Below are the code and all the weights of a small trained network. Each question names an input and a class and asks about switching units off, where a switched-off unit gives its printed mean instead of its output.

import numpy as np


def w(rows, s, z=0):
    codes = np.array(rows[::2]) - 128.0
    scale = np.full(codes.shape[1], s)
    scale[-1] = z or s
    return codes * scale


def norm(h):
    return h / np.sqrt((h * h).mean(-1, keepdims=True) + 1e-5)


def f(y):
    return np.maximum(y, 0)


def log_softmax(a):
    a = a - a.max(-1, keepdims=True)
    return a - np.log(np.exp(a).sum(-1, keepdims=True))


def net(x, mask):
    res = np.array(x, float).reshape(1, 4) / 4 @ E
    u = 0
    for l in range(4):
        y = f(norm(res) @ A[l][:, :-1].T + A[l][:, -1])
        res = res + np.where(mask[u : u + 9], y, B[l][:, -1]) @ B[l][:, :-1]
        u += 9
    return log_softmax(norm(res)[-1] @ U[:, :-1].T + U[:, -1])


A, B = {}, {}
E = w([
[101,139,165,3,148,109],'x0',
[128,127,130,128,129,129],'x1',
[64,50,96,113,138,128],'x2',
[89,152,127,99,116,208],'x3',
],0.018)
A[0] = w([
[87,138,140,149,121,171,109],'0.n0',
[102,172,85,107,102,202,23],'0.n1',
[95,123,151,78,134,99,50],'0.n2',
[90,120,82,154,137,146,2],'0.n3',
[61,58,105,133,147,123,133],'0.n4',
[133,105,113,147,134,133,44],'0.n5',
[63,49,113,130,119,123,144],'0.n6',
[106,148,115,111,125,251,156],'0.n7',
[122,124,95,172,114,109,226],'0.n8',
],0.015,0.0051)
B[0] = w([
[137,110,118,143,198,158,165],'0.n0',
[160,138,122,139,123,33,178],'0.n1',
[65,151,103,100,163,116,200],'0.n2',
[180,140,155,154,78,137,155],'0.n3',
[132,100,97,107,21,125,250],'0.n4',
[155,129,127,138,112,112,146],'0.n5',
[190,82,109,95,48,122,254],'0.n6',
[139,165,115,135,142,227,235],'0.n7',
[174,80,244,140,133,171,237],'0.n8',
],0.011,0.0075)
A[1] = w([
[81,143,117,149,118,119,31],'1.n0',
[109,83,83,190,151,134,143],'1.n1',
[118,149,163,106,233,119,21],'1.n2',
[113,146,112,153,254,135,117],'1.n3',
[120,157,157,198,157,131,4],'1.n4',
[124,155,111,115,109,196,108],'1.n5',
[146,153,114,67,118,114,147],'1.n6',
[130,124,108,83,91,118,240],'1.n7',
[133,138,127,113,107,62,78],'1.n8',
],0.018,0.0037)
B[1] = w([
[97,149,83,142,161,126,128],'1.n0',
[143,117,166,60,54,126,172],'1.n1',
[202,197,168,114,2,108,186],'1.n2',
[173,223,248,172,89,45,155],'1.n3',
[102,145,65,175,227,128,176],'1.n4',
[126,61,140,108,122,221,214],'1.n5',
[129,100,142,67,156,79,237],'1.n6',
[109,176,104,209,231,116,254],'1.n7',
[165,122,42,75,136,10,194],'1.n8',
],0.0096,0.0079)
A[2] = w([
[87,148,174,83,90,177,46],'2.n0',
[88,91,111,105,134,183,2],'2.n1',
[81,97,77,65,161,126,83],'2.n2',
[160,137,165,159,251,133,97],'2.n3',
[109,147,125,104,117,188,180],'2.n4',
[132,159,119,191,202,137,43],'2.n5',
[73,145,128,83,144,161,66],'2.n6',
[110,139,114,187,165,88,29],'2.n7',
[132,146,75,144,135,122,62],'2.n8',
],0.015,0.0064)
B[2] = w([
[184,71,166,89,158,90,195],'2.n0',
[60,12,164,150,127,173,162],'2.n1',
[93,140,143,126,209,55,232],'2.n2',
[26,204,149,176,81,82,233],'2.n3',
[109,95,170,135,183,161,254],'2.n4',
[23,184,49,175,119,109,185],'2.n5',
[113,112,215,169,131,83,181],'2.n6',
[73,92,230,165,115,79,144],'2.n7',
[115,144,158,156,88,140,129],'2.n8',
],0.011,0.0049)
A[3] = w([
[68,108,98,119,162,178,43],'3.n0',
[119,176,161,33,150,99,120],'3.n1',
[127,174,76,122,141,24,79],'3.n2',
[117,217,166,127,190,177,45],'3.n3',
[80,79,97,80,185,115,72],'3.n4',
[129,88,151,69,121,171,114],'3.n5',
[94,149,54,212,55,92,20],'3.n6',
[149,111,125,56,168,110,105],'3.n7',
[106,156,61,157,89,252,2],'3.n8',
],0.016,0.0058)
B[3] = w([
[101,122,205,150,119,114,151],'3.n0',
[193,106,104,123,104,180,254],'3.n1',
[107,158,94,117,80,134,250],'3.n2',
[153,153,107,152,180,116,198],'3.n3',
[72,137,149,155,163,85,193],'3.n4',
[128,122,190,98,154,137,186],'3.n5',
[138,116,209,102,134,94,182],'3.n6',
[90,131,110,161,143,130,214],'3.n7',
[55,146,4,108,110,152,180],'3.n8',
],0.02,0.0091)
U = w([
[106,186,231,224,90,35,175],'0',
[224,16,152,176,66,66,142],'1',
[61,208,76,228,190,182,48],'2',
[87,28,87,127,96,250,22],'3',
[218,204,79,73,62,68,114],'4',
[74,84,43,64,152,1,83],'5',
[219,148,175,80,212,173,251],'6',
[26,72,214,107,218,115,112],'7',
],0.023,0.0029)

Each question gives the input, the list of numbers given to net, and the class t.
The units are the neurons (one row each of A and B). Each row of codes is followed by its name. A weight is (code - 128) times the scale printed after its matrix; where a second scale follows, it is the last column's (A, B and U).
mask holds one flag per neuron, layer by layer. A switched-off neuron (its flag False) gives its mean, the last column of its row in B, instead of its output. The means were averaged over made-up inputs and are rounded, as every weight is.
A unit's drop is (log p(t) with every unit on - log p(t) with that unit switched off) / (log p(t) with every unit on - log p(t) with every unit switched off).
most important unit: the unit with the biggest drop
k most important neurons: the k neurons with the biggest drops, biggest first
top k neurons in layer l: the k neurons of layer l with the biggest drops, biggest first
drop when u is switched off: that unit's drop, to one decimal
input [-5,-3,0,-1], class 0: most important unit : 0.n4
input [3,3,0,1], class 6: 2 most important neurons : [0.n4, 0.n6]
input [7,3,-1,-1], class 4: 2 most important neurons : [0.n4, 1.n2]
input [-4,2,0,-2], class 0: 4 most important neurons : [0.n4, 0.n6, 1.n4, 2.n3]
input [-2,-2,-1,-7], class 0: 2 most important neurons : [0.n6, 0.n4]
input [1,-4,-4,8], class 6: top 2 neurons in layer 0 : [0.n4, 0.n1]
input [-7,-4,-8,1], class 2: 3 most important neurons : [3.n8, 0.n1, 1.n8]
input [1,0,-7,-8], class 4: 3 most important neurons : [1.n7, 1.n8, 0.n7]
input [0,8,-1,6], class 2: top 3 neurons in layer 0 : [0.n7, 0.n4, 0.n6]
input [2,-8,0,4], class 6: 4 most important neurons : [0.n4, 0.n7, 0.n6, 1.n3]
input [-1,-1,4,0], class 1: top 2 neurons in layer 0 : [0.n6, 0.n7]
input [2,7,-1,-8], class 4: 3 most important neurons : [0.n4, 0.n6, 3.n2]
input [1,-6,-3,-6], class 4: 2 most important neurons : [1.n7, 0.n7]
input [1,-8,-1,8], class 6: most important neuron : [1.n7]
input [-2,3,0,-4], class 0: 2 most important neurons : [0.n4, 0.n6]
input [1,-5,-5,3], class 6: top 2 neurons in layer 1 : [1.n7, 1.n5]
input [-2,-3,3,0], class 1: 2 most important neurons : [0.n7, 0.n6]
input [1,-3,4,6], class 7: top 2 neurons in layer 0 : [0.n1, 0.n8]
input [3,-3,-2,8], class 6: drop when 0.n1 is switched off : 0.1
input [0,-1,5,-6], class 1: drop when 0.n8 is switched off : 0.2
input [4,-5,4,8], class 7: drop when 0.n0 is switched off : 0.0
input [0,-6,7,-5], class 1: drop when 0.n8 is switched off : 0.1
input [-8,8,2,1], class 3: most important neuron : [3.n8]
